Below are the code and all the weights of a small trained network. Each question names an input and a class and asks about switching units off, where a switched-off unit gives its printed mean instead of its output.

import numpy as np


def w(rows, s, z=0):
    codes = np.array(rows[::2]) - 128.0
    scale = np.full(codes.shape[1], s)
    scale[-1] = z or s
    return codes * scale


def norm(h):
    return h / np.sqrt((h * h).mean(-1, keepdims=True) + 1e-5)


def f(y):
    return y / 2 * (1 + np.tanh(0.7978845608 * (y + 0.044715 * y**3)))


def log_softmax(a):
    a = a - a.max(-1, keepdims=True)
    return a - np.log(np.exp(a).sum(-1, keepdims=True))


def net(x, mask):
    res = np.array(x, float).reshape(1, 8) / 4 @ E
    u = 0
    for l in range(3):
        y = f(norm(res) @ A[l][:, :-1].T + A[l][:, -1])
        res = res + np.where(mask[u : u + 11], y, B[l][:, -1]) @ B[l][:, :-1]
        u += 11
    return log_softmax(norm(res)[-1] @ U[:, :-1].T + U[:, -1])


A, B = {}, {}
E = w([
[71,82,42,21,89,170,58,97],'x0',
[129,129,130,129,130,124,122,127],'x1',
[122,127,138,133,127,113,115,131],'x2',
[125,127,129,127,126,128,128,129],'x3',
[131,130,133,129,141,114,108,123],'x4',
[69,221,36,175,132,123,136,117],'x5',
[131,210,187,101,126,195,74,221],'x6',
[111,192,160,2,139,79,180,106],'x7',
],0.0072)
A[0] = w([
[86,141,108,81,79,183,88,147,253],'L0N1',
[113,13,62,110,138,91,146,50,216],'L0N2',
[194,68,101,153,89,189,97,152,105],'L0N3',
[190,103,176,100,146,140,147,169,17],'L0N4',
[157,21,129,128,194,34,204,253,107],'L0N5',
[112,63,93,234,78,152,101,242,2],'L0N6',
[191,46,197,82,126,119,113,122,48],'L0N7',
[115,218,77,146,188,153,186,132,93],'L0N8',
[50,145,162,167,96,60,118,108,104],'L0N9',
[158,195,117,59,86,238,48,193,23],'L0N10',
[46,201,28,161,171,131,144,177,115],'L0N11',
],0.006,0.0014)
B[0] = w([
[129,90,152,111,132,89,8,95,199],'L0N1',
[90,84,132,127,172,129,116,80,254],'L0N2',
[158,115,121,51,219,77,78,160,181],'L0N3',
[169,158,125,146,181,121,146,234,144],'L0N4',
[149,129,110,159,139,95,193,145,184],'L0N5',
[195,128,82,141,206,154,80,73,203],'L0N6',
[117,77,19,65,107,127,166,255,182],'L0N7',
[124,92,129,155,123,91,141,172,185],'L0N8',
[152,107,89,126,168,115,170,137,140],'L0N9',
[49,113,130,147,141,164,161,94,218],'L0N10',
[142,112,101,131,122,73,106,242,210],'L0N11',
],0.0069,0.0047)
A[1] = w([
[74,187,214,124,105,182,70,172,16],'L1N1',
[167,108,178,254,132,152,142,118,134],'L1N2',
[58,78,153,87,139,175,69,54,161],'L1N3',
[110,52,108,168,139,41,148,54,68],'L1N4',
[134,213,155,15,82,96,171,71,113],'L1N5',
[81,123,164,61,60,46,172,122,143],'L1N6',
[111,198,200,81,141,112,200,126,86],'L1N7',
[188,142,155,209,134,111,196,151,107],'L1N8',
[171,71,184,70,111,171,127,192,4],'L1N9',
[137,183,182,136,156,196,43,203,97],'L1N10',
[164,247,37,171,64,81,68,126,70],'L1N11',
],0.0078,0.0019)
B[1] = w([
[102,86,150,174,153,169,198,125,178],'L1N1',
[144,145,138,16,116,155,58,104,204],'L1N2',
[160,189,182,127,20,145,109,95,253],'L1N3',
[54,115,167,155,143,171,172,158,239],'L1N4',
[176,71,89,189,195,118,83,128,184],'L1N5',
[155,126,82,205,200,210,64,166,197],'L1N6',
[164,144,73,143,147,203,80,96,187],'L1N7',
[116,168,188,98,83,120,112,89,232],'L1N8',
[121,73,106,129,112,48,181,196,161],'L1N9',
[52,73,121,182,146,179,254,95,220],'L1N10',
[125,119,66,38,126,114,182,149,178],'L1N11',
],0.0088,0.0053)
A[2] = w([
[134,72,103,172,93,135,182,45,55],'L2N1',
[116,113,141,122,254,248,76,119,82],'L2N2',
[130,175,107,35,62,178,95,130,102],'L2N3',
[60,103,39,145,59,82,108,176,252],'L2N4',
[211,225,221,184,161,116,195,122,144],'L2N5',
[57,65,180,146,160,129,180,46,36],'L2N6',
[253,48,94,172,153,181,90,132,174],'L2N7',
[152,60,92,53,146,62,192,104,163],'L2N8',
[89,218,52,187,127,132,126,137,144],'L2N9',
[100,34,199,139,144,87,117,156,157],'L2N10',
[114,106,190,145,100,249,160,195,81],'L2N11',
],0.0072,0.0027)
B[2] = w([
[147,151,96,180,189,168,168,124,163],'L2N1',
[114,167,106,139,216,113,120,74,254],'L2N2',
[179,95,176,159,86,157,172,88,171],'L2N3',
[190,134,248,79,110,90,190,137,224],'L2N4',
[101,43,173,60,8,164,26,20,225],'L2N5',
[92,141,102,202,195,188,213,92,216],'L2N6',
[190,255,56,163,109,41,71,169,232],'L2N7',
[82,174,156,148,71,141,157,219,176],'L2N8',
[162,117,161,98,108,70,114,232,191],'L2N9',
[69,210,141,68,121,148,157,158,199],'L2N10',
[131,99,93,193,154,67,186,91,212],'L2N11',
],0.0077,0.0051)
U = w([
[64,107,134,177,169,182,204,105,43],'0',
[147,106,184,86,45,148,61,59,228],'1',
[148,112,124,80,123,52,158,249,200],'2',
[197,169,68,165,190,105,42,118,10],'3',
],0.019,0.0011)

Each question gives the input, the list of numbers given to net, and the class t.
The units are the neurons (one row each of A and B). Each row of codes is followed by its name. A weight is (code - 128) times the scale printed after its matrix; where a second scale follows, it is the last column's (A, B and U).
mask holds one flag per neuron, layer by layer. A switched-off neuron (its flag False) gives its mean, the last column of its row in B, instead of its output. The means were averaged over made-up inputs and are rounded, as every weight is.
A unit's drop is (log p(t) with every unit on - log p(t) with that unit switched off) / (log p(t) with every unit on - log p(t) with every unit switched off).
The circuit of an input: a set's keep is (log p(t) with only the set's units on - log p(t) with every unit switched off) / (log p(t) with every unit on - log p(t) with every unit switched off). Starting from the 12 units with the biggest drops (on a tie, the unit counted first), units are removed one at a time, each time the one whose removal leaves the highest keep (on an exact tie, the one counted first), for as long as the keep stays at least 0.8.
circuit, biggest first: the units of the circuit, biggest drop first
top k neurons: the k neurons with the biggest drops, biggest first
top k neurons in layer l: the k neurons of layer l with the biggest drops, biggest first
drop when u is switched off: that unit's drop, to one decimal
input [-5,-4,4,-8,4,7,5,5], class 2: circuit, biggest first	[L2N9]
input [4,7,-1,2,2,-4,8,8], class 0: circuit, biggest first	[L1N10; L1N1]
input [3,8,-6,-5,1,4,3,3], class 2: top 2 neurons	[L0N11; L0N2]
input [2,3,-8,6,2,-3,5,5], class 0: top 2 neurons	[L1N1; L1N10]
input [-8,-1,8,-6,-7,-2,8,5], class 0: top 4 neurons	[L1N10; L1N1; L1N3; L2N11]
input [7,3,3,-3,-2,6,5,-6], class 1: circuit, biggest first	[L1N6; L2N4]
input [3,-1,-2,4,-1,2,-7,-8], class 3: top 2 neurons	[L0N6; L1N10]
input [-2,3,4,-6,-8,0,5,-6], class 3: top 4 neurons	[L0N6; L1N4; L2N7; L1N2]
input [2,3,-5,-2,4,-7,7,3], class 0: top 4 neurons	[L1N10; L0N10; L1N1; L0N11]
input [4,0,-1,-8,8,7,3,7], class 2: top 2 neurons in layer 2	[L2N9; L2N4]
input [-5,3,-8,1,6,-3,3,4], class 1: top 3 neurons	[L2N5; L0N4; L1N8]
input [7,5,4,4,-4,8,-5,-3], class 2: top 3 neurons	[L0N11; L2N5; L1N2]
input [-5,0,-3,5,1,-7,-2,1], class 2: top 2 neurons in layer 1	[L1N9; L1N3]
input [4,4,-4,-7,-6,-6,0,6], class 2: circuit, biggest first	[L1N9]
input [4,-2,4,2,0,-7,7,-3], class 0: top 2 neurons	[L1N10; L0N10]
input [-2,-4,4,1,-2,-7,6,-8], class 3: top 4 neurons	[L0N6; L2N7; L1N4; L0N11]
input [6,0,1,-8,-6,-8,1,6], class 2: top 2 neurons	[L1N9; L0N7]
input [-7,6,-6,-2,5,7,-5,-2], class 1: top 3 neurons	[L1N8; L2N5; L0N7]
input [-7,2,6,5,-1,2,8,3], class 0: top 3 neurons	[L1N10; L1N1; L1N3]
input [-3,6,6,8,7,-4,-1,-2], class 2: circuit, biggest first	[L0N7]
input [-8,-4,-3,-2,-6,3,6,-6], class 1: top 4 neurons	[L2N5; L1N8; L1N2; L1N4]
input [4,-1,-5,-8,5,-5,5,7], class 3: drop when L1N5 is switched off	1.3
input [-8,4,3,3,4,-7,-5,1], class 1: drop when L2N5 is switched off	1.5
input [-8,-3,7,4,-4,-5,-6,4], class 1: drop when L1N10 is switched off	0.2
input [-1,3,-2,1,4,-2,2,7], class 3: drop when L0N7 is switched off	0.0
